Below are the code and all the weights of a small trained network. Each question names an input and a class and asks about switching units off, where a switched-off unit gives its printed mean instead of its output.

import numpy as np


def w(rows, s, z=0):
    codes = np.array(rows[::2]) - 128.0
    scale = np.full(codes.shape[1], s)
    scale[-1] = z or s
    return codes * scale


def f(y):
    return np.maximum(y, 0)


def log_softmax(a):
    a = a - a.max(-1, keepdims=True)
    return a - np.log(np.exp(a).sum(-1, keepdims=True))


def net(x, mask):
    res = np.array(x, float).reshape(1, 8) / 4 @ E
    y = f(res @ A[0][:, :-1].T + A[0][:, -1])
    res = res + np.where(mask, y, B[0][:, -1]) @ B[0][:, :-1]
    return log_softmax(res[-1] @ U[:, :-1].T + U[:, -1])


A, B = {}, {}
E = w([
[107,117,199,128,60,153],'x0',
[189,198,221,235,217,196],'x1',
[132,162,71,135,120,177],'x2',
[139,113,115,145,119,118],'x3',
[128,111,159,147,75,130],'x4',
[97,145,139,106,138,147],'x5',
[127,121,132,142,117,115],'x6',
[147,121,163,113,160,1],'x7',
],0.0079)
A[0] = w([
[117,124,65,63,138,166,197],'n0',
[135,140,142,55,182,143,250],'n1',
[177,163,102,188,126,198,70],'n2',
[83,168,158,207,146,74,88],'n3',
[121,118,115,2,77,176,182],'n4',
[127,169,31,125,31,136,151],'n5',
[149,78,82,12,165,50,226],'n6',
[167,196,112,186,86,190,251],'n7',
[123,128,151,114,72,142,84],'n8',
[89,202,94,117,74,122,167],'n9',
[124,177,139,159,67,158,247],'n10',
[109,86,108,119,94,73,185],'n11',
],0.01,0.003)
B[0] = w([
[141,101,107,201,36,209,210],'n0',
[234,105,115,149,70,97,180],'n1',
[149,93,178,29,203,148,214],'n2',
[151,144,49,161,98,120,178],'n3',
[142,95,127,180,67,92,237],'n4',
[212,110,43,179,105,169,229],'n5',
[101,188,173,105,18,127,254],'n6',
[204,62,142,129,254,182,248],'n7',
[126,117,47,132,90,133,164],'n8',
[218,74,98,179,125,169,182],'n9',
[204,23,96,116,189,135,210],'n10',
[99,140,145,77,39,123,213],'n11',
],0.0068,0.0082)
U = w([
[99,35,50,12,61,126,251],'0',
[195,87,69,243,113,74,224],'1',
[160,106,174,155,232,127,156],'2',
[73,70,82,49,253,219,4],'3',
[52,99,164,20,64,24,11],'4',
],0.0058,0.003)

Each question gives the input, the list of numbers given to net, and the class t.
The units are the neurons (one row each of A and B). Each row of codes is followed by its name. A weight is (code - 128) times the scale printed after its matrix; where a second scale follows, it is the last column's (A, B and U).
mask holds one flag per neuron, in row order. A switched-off neuron (its flag False) gives its mean, the last column of its row in B, instead of its output. The means were averaged over made-up inputs and are rounded, as every weight is.
A unit's drop is (log p(t) with every unit on - log p(t) with that unit switched off) / (log p(t) with every unit on - log p(t) with every unit switched off).
The circuit of an input: a set's keep is (log p(t) with only the set's units on - log p(t) with every unit switched off) / (log p(t) with every unit on - log p(t) with every unit switched off). Starting from all 12 units, units are removed one at a time, each time the one whose removal leaves the highest keep (on an exact tie, the one counted first), for as long as the keep stays at least 0.8.
units of the circuit, in order: the units of the circuit, biggest drop first
unit that matters most: the unit with the biggest drop
k most important neurons: the k neurons with the biggest drops, biggest first
drop of u: that unit's drop, to one decimal
input [7,-6,-7,-3,-3,6,6,3], class 4: units of the circuit, in order -> (n6; n5; n7)
input [-6,0,-2,-5,-6,-6,-3,7], class 4: unit that matters most -> n6
input [4,-8,-7,-2,-7,6,-6,2], class 4: units of the circuit, in order -> (n6; n7)
input [-4,-7,-8,3,-8,1,0,1], class 4: units of the circuit, in order -> (n6; n7)
input [-6,6,5,7,5,1,6,0], class 3: units of the circuit, in order -> (n2; n4; n7)
input [-5,3,6,0,-5,-5,4,3], class 2: 2 most important neurons -> (n5; n4)
input [-6,-4,-3,-6,7,7,1,1], class 4: units of the circuit, in order -> (n6; n7; n10)
input [-8,-8,4,-1,-3,-3,2,-2], class 1: 3 most important neurons -> (n5; n0; n4)
input [-2,4,6,0,-5,-4,6,-1], class 3: 2 most important neurons -> (n2; n4)
input [3,-5,5,-5,3,4,6,-1], class 1: 3 most important neurons -> (n5; n4; n9)
input [8,-1,-6,-1,3,1,-1,4], class 4: drop of n9 -> 0.1
input [3,-2,2,8,-4,1,-6,-6], class 1: drop of n5 -> 0.2
input [-8,8,2,4,5,-4,-4,5], class 2: drop of n2 -> 0.2
input [-7,-8,3,-3,6,-3,7,-3], class 1: units of the circuit, in order -> (n5)
input [-5,6,1,-1,8,-3,-2,-3], class 3: drop of n2 -> 0.2
